Below is a small trained network, with its code and all its weights. Each question gives an input and a target symbol and asks what happens when units are switched off, that is, made to give their printed mean instead of their output.

import numpy as np


def w(rows, s, z=0):
    codes = np.array(rows[::2]) - 128.0
    scale = np.full(codes.shape[1], s)
    scale[-1] = z or s
    return codes * scale


def f(y):
    return y / 2 * (1 + np.tanh(0.7978845608 * (y + 0.044715 * y**3)))


def softmax(a):
    e = np.exp(a - a.max(-1, keepdims=True))
    return e / e.sum(-1, keepdims=True)


def log_softmax(a):
    a = a - a.max(-1, keepdims=True)
    return a - np.log(np.exp(a).sum(-1, keepdims=True))


def net(x, mask):
    ids = ['Ξαγδεζηθπσφω'.index(c) for c in x.split()]
    T = len(ids)
    res = E[ids] + P[:T]
    q, k, v = (res @ M[0].T for M in (Q, K, V))
    z = softmax(np.where(np.tri(T) > 0, q @ k.T / 3**0.5, -1e9)) @ v
    res = res + np.where(mask[0], z, O[0][:, -1]) @ O[0][:, :-1]
    y = f(res @ A[0][:, :-1].T + A[0][:, -1])
    res = res + np.where(mask[1:13], y, B[0][:, -1]) @ B[0][:, :-1]
    return log_softmax(res[-1] @ U[:, :-1].T + U[:, -1])


Q, K, V, O, A, B = {}, {}, {}, {}, {}, {}
E = w([
[100,218,119,175,131],'Ξ',
[188,164,36,44,67],'α',
[101,97,89,163,100],'γ',
[170,188,4,103,156],'δ',
[108,164,126,15,156],'ε',
[111,77,188,70,170],'ζ',
[215,154,80,88,108],'η',
[219,164,197,124,67],'θ',
[141,50,149,97,96],'π',
[173,104,171,1,106],'σ',
[134,141,162,223,141],'φ',
[59,133,116,127,177],'ω',
],0.018)
P = w([
[183,107,80,143,226],'0',
[82,254,227,156,188],'1',
[186,106,68,154,233],'2',
[107,194,208,61,104],'3',
[179,101,76,154,232],'4',
[81,153,187,63,85],'5',
[191,102,74,155,232],'6',
[63,112,158,66,68],'7',
[189,94,78,151,227],'8',
[43,116,131,84,78],'9',
],0.0094)
Q[0] = w([
[249,137,240,169,92],'H1',
[33,229,160,134,120],'H1',
[153,253,112,176,130],'H1',
],0.0059)
K[0] = w([
[186,133,184,125,53],'H1',
[70,254,173,226,98],'H1',
[171,190,114,106,83],'H1',
],0.008)
V[0] = w([
[124,219,255,128,167],'H1',
[128,125,146,138,141],'H1',
[102,117,71,115,112],'H1',
],0.0081)
O[0] = w([
[125,164,142,63,117,254],'H1',
[129,93,66,118,21,94],'H1',
[88,254,73,52,89,162],'H1',
],0.0062,0.00057)
A[0] = w([
[8,178,129,15,161,97],'N1',
[141,108,58,194,114,191],'N2',
[142,179,82,145,91,162],'N3',
[206,8,205,128,188,81],'N4',
[108,116,111,48,101,191],'N5',
[57,90,186,101,139,172],'N6',
[36,180,205,225,117,212],'N7',
[123,113,174,212,211,178],'N8',
[134,188,92,192,210,57],'N9',
[81,168,169,102,199,255],'N10',
[62,214,88,118,139,149],'N11',
[218,146,97,221,111,201],'N12',
],0.011,0.0058)
B[0] = w([
[223,48,83,202,135,252],'N1',
[103,85,77,115,78,208],'N2',
[98,78,218,82,71,188],'N3',
[96,90,172,127,218,201],'N4',
[128,255,156,201,141,226],'N5',
[97,147,138,16,45,196],'N6',
[238,145,150,59,178,200],'N7',
[22,144,153,227,80,186],'N8',
[102,156,86,80,221,191],'N9',
[76,200,91,146,75,254],'N10',
[94,101,191,93,83,218],'N11',
[199,105,189,119,55,218],'N12',
],0.0077)
U = w([
[62,225,188,113,43,212],'Ξ',
[117,126,158,91,11,136],'α',
[83,56,130,168,16,213],'γ',
[124,71,67,27,161,22],'δ',
[199,172,56,196,188,135],'ε',
[55,109,172,124,169,99],'ζ',
[223,84,107,133,148,105],'η',
[183,74,198,163,114,4],'θ',
[135,35,145,132,166,122],'π',
[176,143,136,105,238,100],'σ',
[147,148,163,254,137,96],'φ',
[41,180,74,190,124,18],'ω',
],0.01,0.0042)

Each question gives the input, a string of symbols that net reads in full, and the target symbol t.
The units are the heads (3 rows each of Q, K, V and O) and the neurons (one row each of A and B). Each row of codes is followed by its name. A weight is (code - 128) times the scale printed after its matrix; where a second scale follows, it is the last column's (O, A, B and U).
mask holds one flag per unit, heads first, then neurons. A switched-off unit (its flag False) gives its mean, the last column of its rows in O or B, instead of its output. The means were averaged over made-up inputs and are rounded, as every weight is.
A unit's drop is (log p(t) with every unit on - log p(t) with that unit switched off) / (log p(t) with every unit on - log p(t) with every unit switched off).
The circuit of an input: a set's keep is (log p(t) with only the set's units on - log p(t) with every unit switched off) / (log p(t) with every unit on - log p(t) with every unit switched off). Starting from the 12 units with the biggest drops (on a tie, the unit counted first), units are removed one at a time, each time the one whose removal leaves the highest keep (on an exact tie, the one counted first), for as long as the keep stays at least 0.8.
circuit, biggest first: the units of the circuit, biggest drop first
top k neurons: the k neurons with the biggest drops, biggest first
drop of u: that unit's drop, to one decimal
input δ ω φ π α ε α Ξ σ Ξ, target α: top 2 neurons -> (N1, N11)
input γ γ θ γ θ γ ζ π, target Ξ: top 3 neurons -> (N5, N1, N6)
input ω ζ ω γ Ξ γ σ γ η Ξ, target α: circuit, biggest first -> (N11, N7, N5)
input ζ δ γ, target γ: circuit, biggest first -> (N2, N7)
input γ σ γ ω σ σ ζ, target ζ: circuit, biggest first -> (N4, N8, N1)
input ω φ σ α ε ω ω, target ω: circuit, biggest first -> (N8, N10, N12)
input η ζ η φ Ξ π, target Ξ: circuit, biggest first -> (N5, N1)
input γ δ δ ω ε ω, target α: top 3 neurons -> (N1, N6, N11)
input ω δ ζ Ξ σ γ α φ α, target α: top 2 neurons -> (N1, N3)
input η η η ε δ ζ Ξ, target Ξ: top 2 neurons -> (N1, N8)
input δ σ δ, target δ: drop of N4 -> 0.0
input δ α γ, target γ: drop of N12 -> 0.2
input θ Ξ γ γ π ω γ ω, target α: drop of N6 -> 1.2
